Below are the code and all the weights of a small trained network. Each question names an input and a target symbol and asks about switching units off, where a switched-off unit gives its printed mean instead of its output.

import numpy as np


def w(rows, s, z=0):
    codes = np.array(rows[::2]) - 128.0
    scale = np.full(codes.shape[1], s)
    scale[-1] = z or s
    return codes * scale


def norm(h):
    return h / np.sqrt((h * h).mean(-1, keepdims=True) + 1e-5)


def f(y):
    return y / 2 * (1 + np.tanh(0.7978845608 * (y + 0.044715 * y**3)))


def softmax(a):
    e = np.exp(a - a.max(-1, keepdims=True))
    return e / e.sum(-1, keepdims=True)


def log_softmax(a):
    a = a - a.max(-1, keepdims=True)
    return a - np.log(np.exp(a).sum(-1, keepdims=True))


def net(x, mask):
    ids = ['αβγζηθμπστφω'.index(c) for c in x.split()]
    T = len(ids)
    res = E[ids] + P[:T]
    u = 0
    for l in range(2):
        q, k, v = (norm(res) @ M[l].T for M in (Q, K, V))
        z = softmax(np.where(np.tri(T) > 0, q @ k.T / 3**0.5, -1e9)) @ v
        res = res + np.where(mask[u], z, O[l][:, -1]) @ O[l][:, :-1]
        u += 1
        y = f(norm(res) @ A[l][:, :-1].T + A[l][:, -1])
        res = res + np.where(mask[u : u + 4], y, B[l][:, -1]) @ B[l][:, :-1]
        u += 4
    return log_softmax(norm(res)[-1] @ U[:, :-1].T + U[:, -1])


Q, K, V, O, A, B = {}, {}, {}, {}, {}, {}
E = w([
[142,129,84,115,104,38],'α',
[79,132,187,90,137,136],'β',
[144,180,138,116,120,3],'γ',
[146,147,84,164,74,126],'ζ',
[140,141,123,180,134,87],'η',
[210,118,121,49,177,225],'θ',
[102,187,141,201,66,70],'μ',
[172,110,140,184,157,164],'π',
[65,128,102,121,165,134],'σ',
[137,207,148,152,93,127],'τ',
[132,92,158,129,62,162],'φ',
[116,130,155,127,89,94],'ω',
],0.031)
P = w([
[159,255,122,125,118,123],'0',
[103,229,91,144,81,114],'1',
[106,202,103,151,95,113],'2',
[109,180,117,148,108,100],'3',
[107,154,118,154,115,97],'4',
[99,131,121,159,123,89],'5',
[98,111,121,157,128,75],'6',
[99,85,133,162,132,71],'7',
[87,60,130,158,144,66],'8',
[86,37,135,158,146,74],'9',
[80,15,139,169,144,63],'10',
[85,41,126,158,143,50],'11',
],0.0087)
Q[0] = w([
[84,111,111,130,133,140],'L0H1',
[128,104,157,155,115,133],'L0H1',
[154,114,111,51,156,252],'L0H1',
],0.018)
K[0] = w([
[147,136,122,138,142,113],'L0H1',
[134,82,128,106,142,88],'L0H1',
[158,249,101,135,80,87],'L0H1',
],0.019)
V[0] = w([
[105,145,84,119,208,111],'L0H1',
[199,86,126,222,177,123],'L0H1',
[140,165,2,125,71,137],'L0H1',
],0.0075)
O[0] = w([
[198,171,106,213,254,110,253],'L0H1',
[225,227,135,196,71,110,57],'L0H1',
[186,15,120,187,160,44,127],'L0H1',
],0.0071,0.0018)
A[0] = w([
[120,98,140,110,104,80,253],'L0N1',
[58,173,67,158,138,132,205],'L0N2',
[159,69,157,168,138,248,154],'L0N3',
[96,160,147,156,138,138,158],'L0N4',
],0.015,0.0064)
B[0] = w([
[66,89,74,178,150,170,201],'L0N1',
[142,37,165,138,142,133,255],'L0N2',
[110,250,101,155,151,151,178],'L0N3',
[118,120,183,145,172,144,182],'L0N4',
],0.015,0.011)
Q[1] = w([
[184,114,147,69,213,255],'L1H1',
[124,133,142,50,134,110],'L1H1',
[126,172,56,87,195,194],'L1H1',
],0.0078)
K[1] = w([
[129,122,120,114,104,22],'L1H1',
[140,108,98,160,18,137],'L1H1',
[148,52,204,116,3,52],'L1H1',
],0.0068)
V[1] = w([
[33,134,35,75,229,103],'L1H1',
[129,165,185,72,199,153],'L1H1',
[153,93,73,172,195,254],'L1H1',
],0.0085)
O[1] = w([
[129,196,99,125,153,107,176],'L1H1',
[57,143,128,120,164,168,128],'L1H1',
[173,133,81,146,118,255,254],'L1H1',
],0.014,0.005)
A[1] = w([
[117,154,85,162,44,149,146],'L1N1',
[63,140,103,153,109,37,4],'L1N2',
[91,107,135,120,34,62,13],'L1N3',
[159,87,73,94,92,249,168],'L1N4',
],0.012,0.0045)
B[1] = w([
[41,224,144,189,153,91,206],'L1N1',
[177,166,255,108,187,132,145],'L1N2',
[106,202,80,3,37,201,128],'L1N3',
[229,138,129,46,98,177,254],'L1N4',
],0.0096,0.0054)
U = w([
[96,145,122,95,144,18,184],'α',
[97,70,153,63,135,132,237],'β',
[153,146,121,2,84,82,253],'γ',
[129,97,50,114,62,53,194],'ζ',
[218,83,96,142,34,114,136],'η',
[172,155,84,145,217,188,103],'θ',
[170,135,244,159,73,148,113],'μ',
[127,193,120,186,85,142,96],'π',
[193,58,109,194,192,112,109],'σ',
[104,95,177,206,50,93,49],'τ',
[47,133,74,135,60,204,55],'φ',
[30,135,151,52,146,165,74],'ω',
],0.0093,0.0073)

Each question gives the input, a string of symbols that net reads in full, and the target symbol t.
The units are the heads (3 rows each of Q, K, V and O) and the neurons (one row each of A and B). Each row of codes is followed by its name. A weight is (code - 128) times the scale printed after its matrix; where a second scale follows, it is the last column's (O, A, B and U).
mask holds one flag per unit, layer by layer, with each layer's heads first. A switched-off unit (its flag False) gives its mean, the last column of its rows in O or B, instead of its output. The means were averaged over made-up inputs and are rounded, as every weight is.
A unit's drop is (log p(t) with every unit on - log p(t) with that unit switched off) / (log p(t) with every unit on - log p(t) with every unit switched off).
The circuit of an input: a set's keep is (log p(t) with only the set's units on - log p(t) with every unit switched off) / (log p(t) with every unit on - log p(t) with every unit switched off). Starting from all 10 units, units are removed one at a time, each time the one whose removal leaves the highest keep (on an exact tie, the one counted first), for as long as the keep stays at least 0.8.
circuit, biggest first: the units of the circuit, biggest drop first
most important unit: the unit with the biggest drop
top k neurons: the k neurons with the biggest drops, biggest first
k most important neurons of layer l: the k neurons of layer l with the biggest drops, biggest first
drop of u: that unit's drop, to one decimal
input ω σ φ μ θ, target γ: top neuron	[L1N4]
input ζ τ φ σ γ, target σ: circuit, biggest first	[L0N3; L1H1]
input τ ω ζ σ τ β τ ω ω ζ μ τ, target β: circuit, biggest first	[L0H1; L0N3; L0N2]
input η α τ μ π, target π: circuit, biggest first	[L0N3; L0N2]
input π φ μ τ ω ω, target φ: top 2 neurons	[L0N2; L0N1]
input β μ σ ω β ω, target β: top 2 neurons	[L0N3; L1N1]
input τ μ η β τ γ α η τ γ, target β: circuit, biggest first	[L0H1; L0N3]
input σ μ ω σ η μ, target σ: circuit, biggest first	[L0H1; L0N2]
input σ π γ φ α, target φ: top 3 neurons	[L0N1; L1N1; L0N2]
input τ μ η α σ τ, target σ: circuit, biggest first	[L0H1; L0N3]
input μ ζ σ ζ, target η: circuit, biggest first	[L1N4; L0N3]
input π τ α π μ σ φ π θ ω, target φ: circuit, biggest first	[L0N1; L0N2]
input μ σ β η, target β: circuit, biggest first	[L0H1; L0N2]
input σ ζ γ, target σ: top 2 neurons	[L0N3; L1N1]
input α σ σ σ, target σ: most important unit	L0N2
input μ σ τ η φ, target π: top 3 neurons	[L0N3; L1N1; L0N2]
input γ ζ σ φ, target π: top 2 neurons	[L0N3; L1N1]
input μ μ θ, target γ: 2 most important neurons of layer 0	[L0N1; L0N4]
input τ η τ σ σ γ μ σ σ σ τ, target σ: 2 most important neurons of layer 1	[L1N1; L1N4]
input α τ β π ω, target π: most important neuron of layer 0	[L0N2]
input σ σ σ σ η α ω μ μ, target σ: drop of L0N2	0.2
input ω μ σ μ π μ π, target π: drop of L0N3	0.5
input μ β β η π ω ζ ζ ω, target π: drop of L0N2	0.3
